Below is a small trained network, with its code and all its weights. Each question gives an input and a target symbol and asks what happens when units are switched off, that is, made to give their printed mean instead of their output.

import numpy as np


def w(rows, s, z=0):
    codes = np.array(rows[::2]) - 128.0
    scale = np.full(codes.shape[1], s)
    scale[-1] = z or s
    return codes * scale


def f(y):
    return np.maximum(y, 0)


def softmax(a):
    e = np.exp(a - a.max(-1, keepdims=True))
    return e / e.sum(-1, keepdims=True)


def log_softmax(a):
    a = a - a.max(-1, keepdims=True)
    return a - np.log(np.exp(a).sum(-1, keepdims=True))


def net(x, mask):
    ids = ['αβεηθλτψ'.index(c) for c in x.split()]
    T = len(ids)
    res = E[ids] + P[:T]
    q, k, v = (res @ M[0].T for M in (Q, K, V))
    z = softmax(np.where(np.tri(T) > 0, q @ k.T / 3**0.5, -1e9)) @ v
    res = res + np.where(mask[0], z, O[0][:, -1]) @ O[0][:, :-1]
    y = f(res @ A[0][:, :-1].T + A[0][:, -1])
    res = res + np.where(mask[1:9], y, B[0][:, -1]) @ B[0][:, :-1]
    return log_softmax(res[-1] @ U[:, :-1].T + U[:, -1])


Q, K, V, O, A, B = {}, {}, {}, {}, {}, {}
E = w([
[156,86,148,168,87],'α',
[202,95,137,95,109],'β',
[190,130,143,120,165],'ε',
[181,109,135,130,205],'η',
[154,25,110,235,77],'θ',
[110,202,103,88,95],'λ',
[147,187,93,129,98],'τ',
[102,121,100,249,70],'ψ',
],0.018)
P = w([
[202,176,231,155,2],'0',
[186,206,216,160,100],'1',
[168,205,199,203,134],'2',
[141,142,180,128,129],'3',
[132,138,164,141,159],'4',
[199,159,130,164,181],'5',
[122,127,129,125,180],'6',
[127,115,113,121,177],'7',
[157,102,88,147,174],'8',
[130,116,82,114,193],'9',
[114,111,66,118,193],'10',
[119,100,44,116,185],'11',
[178,109,27,106,200],'12',
[158,96,20,100,195],'13',
],0.0093)
Q[0] = w([
[223,126,108,233,206],'H1',
[152,121,131,206,158],'H1',
[2,161,211,113,62],'H1',
],0.0092)
K[0] = w([
[89,116,20,107,102],'H1',
[83,143,68,155,134],'H1',
[127,136,254,139,85],'H1',
],0.012)
V[0] = w([
[12,193,91,244,79],'H1',
[76,151,114,48,179],'H1',
[91,254,134,40,137],'H1',
],0.0078)
O[0] = w([
[145,105,77,38,125,152],'H1',
[9,159,155,214,163,16],'H1',
[61,173,115,100,89,2],'H1',
],0.011,0.0076)
A[0] = w([
[127,108,110,250,55,254],'N1',
[12,170,127,32,253,112],'N2',
[109,227,129,57,166,240],'N3',
[183,15,115,52,123,3],'N4',
[100,92,145,170,192,232],'N5',
[115,20,161,108,169,110],'N6',
[171,103,204,99,185,221],'N7',
[169,56,175,180,129,90],'N8',
],0.0059,0.0024)
B[0] = w([
[138,214,125,43,57,161],'N1',
[71,211,92,98,92,134],'N2',
[79,168,36,177,104,143],'N3',
[112,71,72,166,136,246],'N4',
[64,168,177,190,167,159],'N5',
[107,145,74,116,104,180],'N6',
[123,163,20,255,6,216],'N7',
[67,183,170,175,97,205],'N8',
],0.0071,0.013)
U = w([
[137,77,126,2,203,206],'α',
[17,224,94,99,71,45],'β',
[135,90,241,92,167,17],'ε',
[81,171,75,220,167,141],'η',
[105,217,127,60,133,177],'θ',
[138,148,232,96,122,2],'λ',
[97,174,243,215,161,64],'τ',
[166,198,171,67,69,252],'ψ',
],0.0055,0.0037)

Each question gives the input, a string of symbols that net reads in full, and the target symbol t.
The units are the heads (3 rows each of Q, K, V and O) and the neurons (one row each of A and B). Each row of codes is followed by its name. A weight is (code - 128) times the scale printed after its matrix; where a second scale follows, it is the last column's (O, A, B and U).
mask holds one flag per unit, heads first, then neurons. A switched-off unit (its flag False) gives its mean, the last column of its rows in O or B, instead of its output. The means were averaged over made-up inputs and are rounded, as every weight is.
A unit's drop is (log p(t) with every unit on - log p(t) with that unit switched off) / (log p(t) with every unit on - log p(t) with every unit switched off).
The circuit of an input: a set's keep is (log p(t) with only the set's units on - log p(t) with every unit switched off) / (log p(t) with every unit on - log p(t) with every unit switched off). Starting from all 9 units, units are removed one at a time, each time the one whose removal leaves the highest keep (on an exact tie, the one counted first), for as long as the keep stays at least 0.8.
units of the circuit, in order: the units of the circuit, biggest drop first
top k neurons: the k neurons with the biggest drops, biggest first
drop of u: that unit's drop, to one decimal
input ε η θ θ η θ β, target η: units of the circuit, in order : [H1 N7 N4]
input τ η ε ε τ θ, target ψ: units of the circuit, in order : [N1]
input η η τ ψ ψ β, target α: units of the circuit, in order : [H1 N4]
input η η α θ η η λ ψ ψ ψ η α, target α: units of the circuit, in order : [H1 N7 N5]
input η ε ε, target τ: top 2 neurons : [N6 N4]
input η η η ε θ θ η θ θ η η ε η, target τ: units of the circuit, in order : [H1 N4]
input λ λ ε, target β: top 2 neurons : [N3 N2]
input θ ψ η η η θ η θ η ψ λ ε λ ε, target β: top 2 neurons : [N2 N3]
input ψ θ ψ η, target α: drop of N5 : 0.1
input θ η β η ψ θ, target α: drop of N5 : 0.1
input λ η η θ θ η η η η ε β η α, target τ: drop of N6 : 0.0
input ψ ψ τ, target α: drop of H1 : 0.6
